(in the rows, 128 means zero)
Each row of numbers stands for one element and depends on some of the facts below. Use the named rows to name the rest.

There are 2 kinds of fact about the elements: Σ, δ.
Σ e <- z_205, z_587, z_251, z_710, z_57, z_984, z_613, z_237, z_273, z_24, z_421, z_713, z_111, z_62, z_132, z_188, z_514, z_411, z_36, z_542, z_505
Σ b <- z_163, z_841, z_962, z_361, z_201, z_673, z_287, z_485, z_528, z_643, z_950, z_585, z_791, z_957, z_880, z_41, z_861, z_312, z_342, z_966, z_265
Σ c <- z_870, z_98, z_574, z_413, z_866, z_583, z_38, z_874, z_224, z_333, z_783, z_248, z_561, z_679, z_973, z_198, z_92, z_657, z_182, z_610, z_295
Σ f <- z_376, z_223, z_543, z_149, z_319, z_142, z_28, z_30, z_816, z_720, z_977, z_941, z_23, z_773, z_985, z_261, z_102, z_776, z_498, z_365, z_645, z_275, z_778
Σ a <- z_857, z_130, z_862, z_279, z_171, z_651, z_285, z_228, z_16, z_611, z_987, z_415, z_195, z_790, z_578, z_214, z_763, z_802, z_548, z_95, z_771, z_433, z_581, z_457, z_22, z_641, z_143, z_608, z_732, z_82, z_468, z_707, z_186, z_442, z_165, z_334, z_267, z_326, z_173, z_157, z_512, z_121, z_301, z_718, z_559, z_768
Σ d <- z_556, z_750, z_959, z_187, z_772, z_414, z_998, z_76, z_25, z_696, z_577, z_797, z_689, z_844, z_479, z_430, z_73, z_131, z_681
z_841 δ: z_776
z_870 δ: z_165, z_542
z_376 δ: z_585, z_414
z_857 δ: z_442, z_415, z_776
z_130 δ: z_149, z_950, z_173
z_587 δ: z_581, z_802, z_186, z_25, z_783
z_201 δ: z_275
z_98 δ: z_791, z_273
z_862 δ: z_962, z_941
z_279 δ: z_442, z_985, z_25
z_556 δ: z_186
z_673 δ: z_223
z_413 δ: z_641, z_528
z_583 δ: z_581, z_559
z_251 δ: z_275
z_171 δ: z_791, z_76, z_414
z_651 δ: z_414
z_750 δ: z_581
z_710 δ: z_421, z_415, z_574
z_57 δ: z_223, z_866, z_142
z_485 δ: z_223
z_285 δ: z_415, z_783
z_959 δ: z_679, z_319
z_228 δ: z_442, z_797
z_16 δ: z_479, z_171, z_131
z_984 δ: z_285, z_251
z_611 δ: z_857
z_950 δ: z_776
z_543 δ: z_610, z_285, z_581, z_528
z_195 δ: z_121
z_874 δ: z_142
z_791 δ: z_581, z_776
z_790 δ: z_163, z_142
z_578 δ: z_186
z_149 δ: z_142
z_214 δ: z_657
z_333 δ: z_442, z_772
z_763 δ: z_415, z_713
z_802 δ: z_611
z_783 δ: z_415, z_985, z_414
z_772 δ: z_561
z_248 δ: z_285, z_689, z_163, z_187, z_587
z_880 δ: z_76, z_657
z_319 δ: z_561, z_776
z_548 δ: z_285, z_802, z_776, z_414
z_561 δ: z_641, z_776, z_414
z_95 δ: z_30
z_41 δ: z_657, z_201
z_679 δ: z_287, z_790
z_771 δ: z_556, z_149
z_433 δ: z_776, z_783
z_142 δ: z_776
z_28 δ: z_556
z_861 δ: z_768, z_587
z_414 δ: z_415
z_237 δ: z_198, z_38
z_998 δ: z_76, z_985
z_30 δ: z_984
z_312 δ: z_581, z_641
z_720 δ: z_689, z_773, z_528
z_977 δ: z_413, z_866, z_261
z_941 δ: z_198, z_414
z_24 δ: z_223, z_791
z_76 δ: z_223, z_611, z_414
z_973 δ: z_641, z_131
z_581 δ: z_415
z_457 δ: z_415, z_182, z_186
z_23 δ: z_611
z_421 δ: z_556, z_442
z_25 δ: z_415
z_773 δ: z_287, z_131
z_985 δ: z_442, z_641, z_186, z_414
z_22 δ: z_613
z_696 δ: z_841
z_713 δ: z_581, z_415
z_641 δ: z_442
z_198 δ: z_581, z_414
z_92 δ: z_750, z_76, z_186
z_261 δ: z_312, z_121
z_143 δ: z_228
z_102 δ: z_273
z_111 δ: z_790
z_62 δ: z_485, z_275
z_732 δ: z_28
z_82 δ: z_581
z_342 δ: z_223
z_468 δ: z_710, z_38
z_132 δ: z_285, z_987
z_797 δ: z_556
z_657 δ: z_361, z_415, z_479, z_186
z_689 δ: z_641, z_673
z_188 δ: z_866, z_816, z_941, z_783
z_776 δ: z_442, z_641, z_186
z_498 δ: z_581, z_528
z_844 δ: z_581, z_130, z_773, z_528
z_966 δ: z_556, z_415, z_713, z_783
z_479 δ: z_966
z_645 δ: z_581
z_707 δ: z_285, z_198, z_797
z_275 δ: z_415, z_186
z_778 δ: z_966, z_334, z_171, z_608
z_610 δ: z_149, z_791, z_816, z_548
z_430 δ: z_657
z_165 δ: z_415, z_613
z_265 δ: z_361
z_267 δ: z_201, z_57
z_514 δ: z_966, z_718, z_186, z_542
z_73 δ: z_149, z_763, z_121
z_131 δ: z_414
z_295 δ: z_581, z_841
z_326 δ: z_415, z_16
z_173 δ: z_228
z_157 δ: z_25
z_512 δ: z_581, z_643
z_411 δ: z_142, z_295
z_121 δ: z_841, z_415
z_36 δ: z_186, z_696
z_542 δ: z_985
z_681 δ: z_498, z_415, z_673, z_713
z_718 δ: z_791, z_433
z_559 δ: z_333
z_505 δ: z_285
z_768 δ: z_966

Some elements and their rows:
[111 151 127 125  96 101 108  83 169 103 131 169 197 134 147 117 116 145
 125 109 150  68 129 104 115 142 137 112 189 108 120 122 137 133 125 165]: z_713
[133 152 104 147 148 131 119 142  94 112 119 170 153 133 105 144 145  86
 132 176 160 171 135 115 125 121 118 133  95 119 118 122 113 136 108  96]: z_585
[ 90 128 117 123  98  94 110 106 163 111 133 165 184 146 161 121 100 132
 126  89 165  80 129 111 116 139 134 117 164  98 111 152 140 140 129 172]: z_251
[151 126 125 154 190 125 121 176 129 113 110 161 149 152 119 155 147 115
 151 161 153 196 101 106 112 126 125 148  96  75 110 140 116 138 108 134]: z_41
[131 121 144 129  84  97 108 115 116 138 137 110 146 123 137  99 144 101
 123 144 148 241 118 214 147 144 119  67 133 129 120 137 127 113 148 149]: z_556
[149 111 134 114 159 100 149 132 114 168 130 100 111 136 117 122 104 165
 121 127 102 123 135  86 153 117 134 139 113 127 152 112 102 137 117 141]: z_279
[122 138 151 121 130  80 121 107 160 109 124 170 179 156 159 125 119 150
 126  86 150  94 135 118 111 137 142 121 171  83 119 129 141 132 127 181]: z_36
[131  88 127 130 184 129 140 153 158 165 145 107  78 146 126 140 103 152
 136 122 106 116 115 108 144 133 136 149 123 148 138 143  91 139 121 137]: z_267
[ 89 147 122 123  93 102 104  93 173 103 131 174 186 133 144 112 108 128
 124 102 159 100 143 118 129 135 132 104 180 117 117 131 129 138 132 169]: z_613
[113 148 135 119 146 144 149 144 136 129 104 127  94 114 103 134 162 148
 175  81 157 137 102 132 124 112 130 138 116  98 120  90 159 117 146  59]: z_778
[114 108 112 128 144 118 137 123 157 158 146 113 105 125 104 119 112 152
 129 149 104 138 136  92 164 122 128 122 129 175 142 115  88 140 123 116]: z_608
[123 103 115 124 154 126 132 140 138 169 145 103  91 128 110 123  92 142
 126 135 103 113 129 105 155 124 131 131 122 165 139 131  89 139 118 133]: z_301
[143  97 154 141  90  88 126 144 125 138 142 107 144 134 162 105 156 128
 140 134 154 220  91 192 137 150 123 102 132 110 119 143 137 112 145 128]: z_430
[116 153 146 115 121  73 115 101 149 121 118 179 177 142 143 114 109 122
 112  84 151 106 141 124 120 126 138  96 165 106 120 108 137 133 130 179]: z_421
[137 108 143 139  75  94 118 128 124 135 147 111 152 126 155 101 163 125
 137 147 158 227 105 194 150 148 117  95 141 131 124 141 132 113 146 119]: z_479
[ 82 140 106 109 123 176 121 133 134 122 111 100 100 112 104 139 133 123
 167  87 160 122 113 138 117 111 123 128 102  98 112 129 156 124 147  90]: z_30
[153 106 154 139  94  74 136 132  80 141 141 113 143 132 163 107 165 131
 138 133 161 208 103 201 149 149 124 108 123 115 126 134 139 108 141  98]: z_998
[123 105 109 120 142 121 138 114 133 151 142  98 115 128 115 123 103 160
 125 146 114 114 147  94 162 126 127 138 113 150 150 130  96 138 119 118]: z_802

Name these rows:
No name comes twice in this set of rows, the named rows included.
[ 90 149 122 113 141 171 125 130 152 119 109 118  81 110 102 142 144 121
 162  85 154 132 116 151 118 113 128 118 109 113 113 110 148 117 151  79] => z_365
[150 125 148 136  88  91 127 110  71 137 139 111 137 126 152 112 148 104
 126 134 155 193 124 214 147 150 123  90 120 135 125 141 138 104 142 123] => z_772
[137 120 147 125  74  94 109 120  94 144 141 103 145 118 136 105 135  91
 115 128 144 207 113 212 141 140 121  66 128 133 118 135 133 112 142 145] => z_797
[127 133 107 153 174 139 106 161 140  99 117 164 150 147 119 159 142  99
 147 174 152 190 117 123 109 128 120 139  94  94 109 152 110 140 111 136] => z_201
[158 142 116 142 172 125 124 155  81 110 108 153 177 141 112 150 140 116
 141 168 150 166 111 103 105 120 123 150  91  61 115 123 125 136 100 126] => z_861
[118  85 107 122 145 127 133 140 124 170 142  91 111 133 115 120  82 144
 126 121 106  97 117  83 145 121 130 136 116 145 132 139 100 144 116 139] => z_95
[125 144 145 127 141  94 122 101 155 114 129 177 147 152 162 132 104 128
 129  81 150  48 134 126 107 147 146 121 171 105 114 143 137 126 125 180] => z_411
[100 126  92 121 116 144 109  97 184 129 149  96 138 119  93 118 106 153
 122 180 106 161 161 101 164 129 120 107 133 178 152 126  84 145 126 148] => z_415
[144 123 124 121 158 121 133 116 129 157 138  99 103 125 105 126 100 145
 121 144 100 107 139 110 154 125 133 129 126 158 148 115  99 130 116 133] => z_559
[107 149 129 113 145 156 139 129 131 116 105 121  92 114 109 145 158 148
 167  84 160 133 121 137 125 115 127 137 105  92 123 110 153 117 149  69] => z_23
[123 153 119 112 138 169 136 121 114 116 109 105  95 105 102 136 141 145
 166  83 152  67  94 138 106 117 134 142 114  88 117 104 168 111 133  82] => z_543
[134 118 127 138  73 100 123 107  84 129 150 113 139 117 153 108 159 111
 130 144 166 178 121 205 151 152 119 101 116 146 127 144 133 107 141  92] => z_131
[153 100 152 135 110  89 133 133  67 136 139 105 110 139 166 124 144 107
 123 113 160 173 117 217 134 152 127 107 106 125 121 160 143 106 139 128] => z_959
[120 135 110 110 149 119 127  99 145 139 141 105 102 128  98 123  99 140
 106 162 102 164 181 107 177 124 123 104 111 177 156 118  80 138 123 148] => z_442
[155 166 116 145 172 143 109 137 119  90 116 159 146 134 105 163 135  93
 137 189 140 179 134 133 108 134 123 127 101  97 118 137 112 129 109 154] => z_841

Now the same elements, written a new way:
Some elements and their rows:
[ 87  82 125 138 157 126 171  91 123 127 158 116 133 110 129 145 131 121
 137 123  87 120 110 159 125  82 140 125 134 149 136 125  94 152 107]: z_16
[117 177 128  75 138 157 115  68 109  72 157 170 147 175  76 121 132 176
 110 122 117 124 122 135 144 108 111 159 109 118  94  90 167  89 112]: z_776
[102 138 107 113  97 141  76  98 134  97 139  98 113 146 169 143 190 134
 136 106 128 178 148 146 121 128 156 155 133 153 225 129 131 160 115]: z_98
[125 171 102 122 111 176 130  94 146 169 117 109 154 104 139  75 115 156
 110 130 107 219 172 104 141 130  75 122 137 127 146 164 149 141 169]: z_287
[119 132 118 104 102 193 104  93 143 178 117 114 148 105 133  51 121 156
 114 144 107 248 139  85 124 106  75 127 150 141 150 141 139 148 159]: z_342
[ 82  86 128 147 152 131 181  92 129 125 152 114 125 107 126 150 136 126
 132 123  87 118 114 155 125  83 131 124 130 144 141 125 101 151 103]: z_301
[ 83  79 129 141 154 131 166  93 123 126 156 119 131 112 124 143 130 120
 139 127  88 128 104 155 122  79 139 128 134 149 138 120  95 154 106]: z_802
[115 170 138  96 139 155 113  85 114  60 157 128 179 157  92 118 131 178
 108 109 118 139 132 122 169  96 112 159 111 123 108  90 158  88 118]: z_319
[116 135  92 101 102 143  68  88 121 102 133 115 107 164 166 148 181 124
 139 113 126 172 142 160 110 122 158 158 130 157 224 141 132 175 124]: z_92
[111 111 181 125 161 113  97 145 146  98 154 113 103 142 114 138  78 130
 143 108 147 147 156  94 159 155  72 162  91 135 183  87 148 165 133]: z_844
[ 83  88 129 148 153 133 182  92 129 124 151 113 126 107 127 151 136 125
 130 124  86 117 112 158 127  83 133 122 132 142 141 126 100 151 105]: z_608
[148 111  89  77 120 158 147 138 126 125 113 141 103 123 152 158 122  91
 130 187  46 117 151 132 133 142 129 121 133 124 133  76 194 108 110]: z_421
[120 116 165 123 152 129  86 129 136 105 129 135 113 146 108 150  85 111
 142 108 143 134 158 114 158 156  77 131  93 135 190  83 136 162 134]: z_797
[110  50 121 114 170  98 203  89 142 136 188 101 112 137 140 147 114 180
 118 124 102 126 106 110 101  84 129 172 105 145 129 129  85 157  97]: z_581
[143  80 165  95 154 111 101 112 152 122 150 124 127 152 129 152  94 156
 125  87 158 140 169  72 147 165  80 134  78 134 193  62  94 147 120]: z_25
[ 88  78 123 141 153 129 170  91 123 126 150 116 131 118 126 151 127 123
 134 127  87 121 104 158 123  76 136 127 130 148 140 129  94 154 108]: z_214
[109 138 105 110  98 137  82  92 135  99 137 101 111 147 171 148 193 136
 134 104 127 174 153 148 116 132 154 152 130 150 228 132 130 160 116]: z_870
[ 83  86 129 149 153 130 184  92 129 127 150 115 125 106 126 150 135 124
 132 123  86 116 113 159 128  83 132 123 130 142 140 126 100 150 103]: z_334

Which element is each row?
No name comes twice in this set of rows, the named rows included.
[128  91 173 107 153 120  95 123 149 114 145 121 120 143 122 143  92 142
 133  94 154 146 163  80 150 158  78 136  87 135 192  64 112 152 123] => z_681
[158  96  83  78 132 144 135 156 123 113 123 112 117 141 162 159  93  96
 132 193  46 130 141 122 138 123 136 152 126 136 134  96 194 125 126] => z_587
[130 111 143 112 155 133  70 124 119 105 117 155 108 175 102 158  69 104
 142 117 143 130 143 127 145 145  82 136  88 143 184  94 133 176 144] => z_556
[ 79  81 119 117 150 118 183  81 144 137 173 141 118 143 115 156 140 163
 122 114  96 118 114 139  98 107 141 127 121 129 116 104  68 113  82] => z_857
[171  70  93  64 136 130 160 147 141 124 142  94 115 138 177 155 103 134
 118 181  59 136 152  82 133 128 130 163 111 132 137  82 176 114 111] => z_713
[106 168 102 113 118 156 115 123 155 157 153 103 141 149 124  70  89 185
 113 143 110 242 152  83 119 131  84 171 133 122 114 166 149 126 165] => z_791
[107 113 182 115 152 127  88 129 146 111 148 140  99 136 105 135  95 122
 144 105 146 145 155 103 150 166  75 132 100 133 183  67 138 151 121] => z_689
[ 99  62 118 126 155 118 186  82 140 134 163 113 134 130 135 158 133 159
 118 114  97 121 115 128 112  87 140 130 115 141 136 115  68 137  96] => z_121
[165  84  91  74 123 148 151 138 135 126 121 111 131 122 173 161 120 109
 120 174  54 128 161 103 141 135 136 125 122 130 146  69 167 103 110] => z_710
[169 129 115  68 147 157 125  52  96  80 133 136 175 160 112 123 125 178
  96 113 123 122 123 115 156  73 107 159  94 143 132 101 147 131 129] => z_275
[118 106 174 115 155 125  76 128 136 108 145 132 121 133 114 137  88 111
 151 102 145 145 159 106 157 156  83 131 100 139 188  72 129 162 133] => z_998
[ 95  82 104 131 156 133 159  85 112 128 142 140 121 143 116 159 116 118
 133 137  83 111  95 170 108  72 139 132 124 150 130 138  97 165 114] => z_578
[105 137 109 109 109 124  95 104 138  95 157  90  92 155 170 141 177 150
 136 114 129 179 145 137 112 128 149 188 123 152 218 143 150 172 119] => z_583
[152  78 165  80 163  99  78 110 145 126 178 122 152 138 137 136  88 140
 147  79 159 145 180  77 151 172  97 133  91 144 189  60  86 154 129] => z_414
[124 151 145 102 138 169 118  83 107  60 134 113 181 136 100 112 133 166
 105 116 116 141 122 117 180  72 104 155 111 134 131  93 165 112 123] => z_149

